Here is a tiny trained network, its code and every weight. The questions are about switching its units off for an input and a class, where a switched-off unit gives its printed mean instead of its output.

import numpy as np


def w(rows, s, z=0):
    codes = np.array(rows[::2]) - 128.0
    scale = np.full(codes.shape[1], s)
    scale[-1] = z or s
    return codes * scale


def norm(h):
    return h / np.sqrt((h * h).mean(-1, keepdims=True) + 1e-5)


def f(y):
    return y / 2 * (1 + np.tanh(0.7978845608 * (y + 0.044715 * y**3)))


def log_softmax(a):
    a = a - a.max(-1, keepdims=True)
    return a - np.log(np.exp(a).sum(-1, keepdims=True))


def net(x, mask):
    res = np.array(x, float).reshape(1, 4) / 4 @ E
    u = 0
    for l in range(3):
        y = f(norm(res) @ A[l][:, :-1].T + A[l][:, -1])
        res = res + np.where(mask[u : u + 14], y, B[l][:, -1]) @ B[l][:, :-1]
        u += 14
    return log_softmax(norm(res)[-1] @ U[:, :-1].T + U[:, -1])


A, B = {}, {}
E = w([
[112,126,2,111,97,103,85,75,182,170,107],'x0',
[124,157,122,162,71,152,185,251,235,157,97],'x1',
[57,198,111,104,129,82,233,87,143,29,141],'x2',
[185,163,88,13,150,165,89,133,102,60,124],'x3',
],0.0093)
A[0] = w([
[168,128,48,107,141,181,100,153,126,53,198,104],'L0N1',
[161,152,175,185,160,141,139,169,132,81,145,120],'L0N2',
[93,213,136,189,117,47,91,88,127,73,87,121],'L0N3',
[152,94,2,175,148,88,122,70,114,130,125,99],'L0N4',
[86,133,123,109,97,84,103,93,24,194,132,60],'L0N5',
[179,100,151,107,122,115,89,114,127,194,161,95],'L0N6',
[113,119,120,209,108,96,153,111,96,146,122,78],'L0N7',
[98,102,25,137,135,111,137,86,160,179,149,13],'L0N8',
[160,145,132,156,125,95,148,89,16,145,126,32],'L0N9',
[42,94,135,95,155,103,92,118,78,143,134,50],'L0N10',
[84,99,134,132,152,140,125,143,118,134,126,59],'L0N11',
[130,109,124,161,58,100,163,180,116,171,80,75],'L0N12',
[93,95,106,107,172,157,201,75,100,113,106,95],'L0N13',
[118,89,165,209,101,109,126,31,168,125,130,2],'L0N14',
],0.008,0.0032)
B[0] = w([
[101,192,80,217,148,155,88,131,55,79,172,212],'L0N1',
[114,51,114,69,60,107,103,116,94,128,141,184],'L0N2',
[186,140,99,124,131,42,126,120,150,116,129,192],'L0N3',
[104,94,149,69,75,148,146,162,119,144,156,254],'L0N4',
[131,115,108,79,139,157,71,138,189,180,186,196],'L0N5',
[165,179,105,140,202,2,161,123,114,107,98,199],'L0N6',
[163,197,65,145,146,205,131,109,74,35,164,169],'L0N7',
[97,103,136,131,26,153,132,118,27,122,61,219],'L0N8',
[52,124,154,69,180,158,112,189,135,124,192,182],'L0N9',
[57,100,157,140,147,115,126,161,203,101,115,167],'L0N10',
[131,182,172,129,141,128,138,126,79,87,82,116],'L0N11',
[107,139,96,105,141,112,86,156,134,86,163,185],'L0N12',
[149,125,128,104,158,101,141,138,144,151,164,179],'L0N13',
[120,156,138,203,172,131,82,143,91,58,159,178],'L0N14',
],0.0079,0.0051)
A[1] = w([
[117,108,166,231,129,105,109,92,142,187,116,147],'L1N1',
[217,181,131,25,158,219,154,144,103,125,69,162],'L1N2',
[161,132,234,125,137,216,253,134,74,156,124,5],'L1N3',
[172,157,138,126,129,170,170,162,200,167,83,105],'L1N4',
[150,131,126,112,120,178,135,124,73,91,139,39],'L1N5',
[134,110,91,109,132,57,249,104,142,125,153,76],'L1N6',
[71,116,121,251,170,130,141,97,129,146,188,5],'L1N7',
[89,194,172,223,103,116,146,167,168,137,152,67],'L1N8',
[63,89,174,241,103,123,201,96,113,175,192,47],'L1N9',
[108,185,52,132,189,49,139,230,100,158,180,77],'L1N10',
[124,152,55,148,89,112,132,169,157,134,60,138],'L1N11',
[214,69,187,187,157,133,83,138,142,178,93,47],'L1N12',
[189,115,135,172,200,73,151,150,124,123,149,21],'L1N13',
[161,62,249,154,191,108,179,157,77,110,170,86],'L1N14',
],0.007,0.0023)
B[1] = w([
[173,181,67,177,159,159,176,114,110,100,107,165],'L1N1',
[95,153,117,216,127,156,146,107,126,127,175,201],'L1N2',
[137,120,131,132,75,153,133,55,79,161,175,157],'L1N3',
[116,110,142,111,182,177,143,150,174,107,172,150],'L1N4',
[145,73,119,164,77,126,82,161,164,80,130,156],'L1N5',
[182,128,170,119,204,60,139,147,136,120,87,175],'L1N6',
[167,139,71,89,130,126,68,139,142,79,131,170],'L1N7',
[120,126,135,95,154,142,90,161,102,128,172,172],'L1N8',
[113,211,96,163,110,172,113,76,110,71,163,178],'L1N9',
[158,111,196,152,93,74,100,173,111,95,86,220],'L1N10',
[88,94,159,64,127,153,114,113,98,154,195,229],'L1N11',
[150,159,138,77,178,111,173,115,77,139,113,190],'L1N12',
[138,61,2,137,102,120,145,99,112,179,119,150],'L1N13',
[108,122,162,113,36,142,132,93,109,133,103,254],'L1N14',
],0.0091,0.0045)
A[2] = w([
[161,120,161,115,112,162,102,135,113,68,81,90],'L2N1',
[85,97,116,121,211,111,76,2,105,130,162,101],'L2N2',
[140,184,48,171,112,155,90,125,127,98,133,74],'L2N3',
[155,40,97,105,112,87,65,152,93,106,148,165],'L2N4',
[106,159,118,142,128,165,172,221,192,150,118,118],'L2N5',
[77,87,176,79,73,154,121,137,103,118,187,145],'L2N6',
[106,180,138,169,178,153,80,126,139,81,191,156],'L2N7',
[86,208,91,76,123,42,192,81,171,142,113,134],'L2N8',
[129,74,127,135,212,62,116,71,97,176,144,139],'L2N9',
[82,59,157,139,89,62,132,156,114,168,89,164],'L2N10',
[105,95,11,128,86,104,111,85,172,173,87,3],'L2N11',
[177,131,67,93,160,151,92,161,103,243,57,115],'L2N12',
[191,156,107,154,168,194,118,118,120,142,114,108],'L2N13',
[194,114,174,122,135,200,77,130,66,188,116,137],'L2N14',
],0.0096,0.0022)
B[2] = w([
[151,157,153,191,62,110,92,101,144,147,65,149],'L2N1',
[99,151,171,126,115,217,132,205,185,122,225,235],'L2N2',
[141,145,144,189,91,173,72,135,117,50,71,197],'L2N3',
[121,63,125,157,80,61,200,177,124,157,51,243],'L2N4',
[59,77,116,64,171,136,101,114,122,141,178,165],'L2N5',
[131,135,111,76,94,116,97,79,151,222,96,255],'L2N6',
[119,87,1,182,176,159,120,161,122,159,46,219],'L2N7',
[199,151,193,174,162,154,175,108,105,154,160,180],'L2N8',
[107,139,122,61,174,131,121,151,187,169,94,193],'L2N9',
[106,112,65,172,131,168,99,120,80,70,38,171],'L2N10',
[132,138,229,156,33,183,129,15,52,126,146,187],'L2N11',
[169,186,191,130,197,82,213,96,116,81,146,206],'L2N12',
[116,145,86,128,142,79,129,159,123,45,132,147],'L2N13',
[116,184,116,141,127,115,190,81,158,65,183,213],'L2N14',
],0.0087,0.0085)
U = w([
[113,132,182,104,1,156,147,56,62,142,150,154],'0',
[121,157,35,193,134,164,95,181,88,56,125,189],'1',
[195,170,172,116,232,51,222,131,127,96,160,169],'2',
[43,64,118,34,158,163,104,195,178,188,188,167],'3',
[153,60,95,122,100,67,116,159,127,161,6,176],'4',
[171,115,124,143,147,108,99,92,186,172,112,40],'5',
[165,107,128,156,148,98,102,120,175,179,111,30],'6',
[169,83,116,138,172,107,95,66,188,160,88,2],'7',
],0.014,0.0055)

Each question gives the input, the list of numbers given to net, and the class t.
The units are the neurons (one row each of A and B). Each row of codes is followed by its name. A weight is (code - 128) times the scale printed after its matrix; where a second scale follows, it is the last column's (A, B and U).
mask holds one flag per neuron, layer by layer. A switched-off neuron (its flag False) gives its mean, the last column of its row in B, instead of its output. The means were averaged over made-up inputs and are rounded, as every weight is.
A unit's drop is (log p(t) with every unit on - log p(t) with that unit switched off) / (log p(t) with every unit on - log p(t) with every unit switched off).
The circuit of an input: a set's keep is (log p(t) with only the set's units on - log p(t) with every unit switched off) / (log p(t) with every unit on - log p(t) with every unit switched off). Starting from the 12 units with the biggest drops (on a tie, the unit counted first), units are removed one at a time, each time the one whose removal leaves the highest keep (on an exact tie, the one counted first), for as long as the keep stays at least 0.8.
units of the circuit, in order: the units of the circuit, biggest drop first
top k neurons: the k neurons with the biggest drops, biggest first
k most important neurons of layer l: the k neurons of layer l with the biggest drops, biggest first
input [-1,-5,-8,7], class 2: top 3 neurons => [L2N12; L0N6; L0N7]
input [3,6,5,5], class 3: units of the circuit, in order => [L2N5; L0N7]
input [3,2,6,5], class 2: top 3 neurons => [L2N8; L0N7; L1N6]
input [5,7,8,-2], class 2: units of the circuit, in order => [L2N8]
input [-3,-7,1,6], class 3: 2 most important neurons of layer 0 => [L0N7; L0N9]
input [1,-7,-6,7], class 1: units of the circuit, in order => [L0N1; L1N11]
input [8,7,4,0], class 0: top 2 neurons => [L2N11; L0N8]
input [0,-5,6,7], class 1: units of the circuit, in order => [L0N1; L2N7]
input [0,1,0,1], class 4: 2 most important neurons of layer 2 => [L2N4; L2N2]
input [1,6,8,7], class 2: top 3 neurons => [L2N8; L1N6; L0N7]
input [3,-5,4,-5], class 1: 3 most important neurons of layer 0 => [L0N14; L0N7; L0N2]
input [-1,-7,7,-1], class 2: 2 most important neurons of layer 1 => [L1N6; L1N11]
input [7,5,5,-8], class 1: top 3 neurons => [L0N14; L1N9; L0N2]
input [1,7,4,6], class 3: units of the circuit, in order => [L2N5]
input [8,-8,-6,-5], class 0: 3 most important neurons of layer 2 => [L2N11; L2N12; L2N7]
input [4,1,5,4], class 2: 2 most important neurons of layer 1 => [L1N6; L1N14]
input [6,-8,-6,6], class 3: 2 most important neurons of layer 2 => [L2N2; L2N9]
input [7,-6,-6,5], class 0: top 2 neurons => [L2N11; L0N4]
input [-3,-8,-2,8], class 1: top 4 neurons => [L0N1; L1N11; L2N7; L1N2]
input [-8,7,6,8], class 0: 2 most important neurons of layer 0 => [L0N2; L0N7]
input [7,1,-5,7], class 0: top 2 neurons => [L2N11; L0N7]
input [5,6,8,1], class 2: top 2 neurons => [L2N8; L1N6]
input [-6,6,-5,5], class 0: top 2 neurons => [L0N2; L0N5]
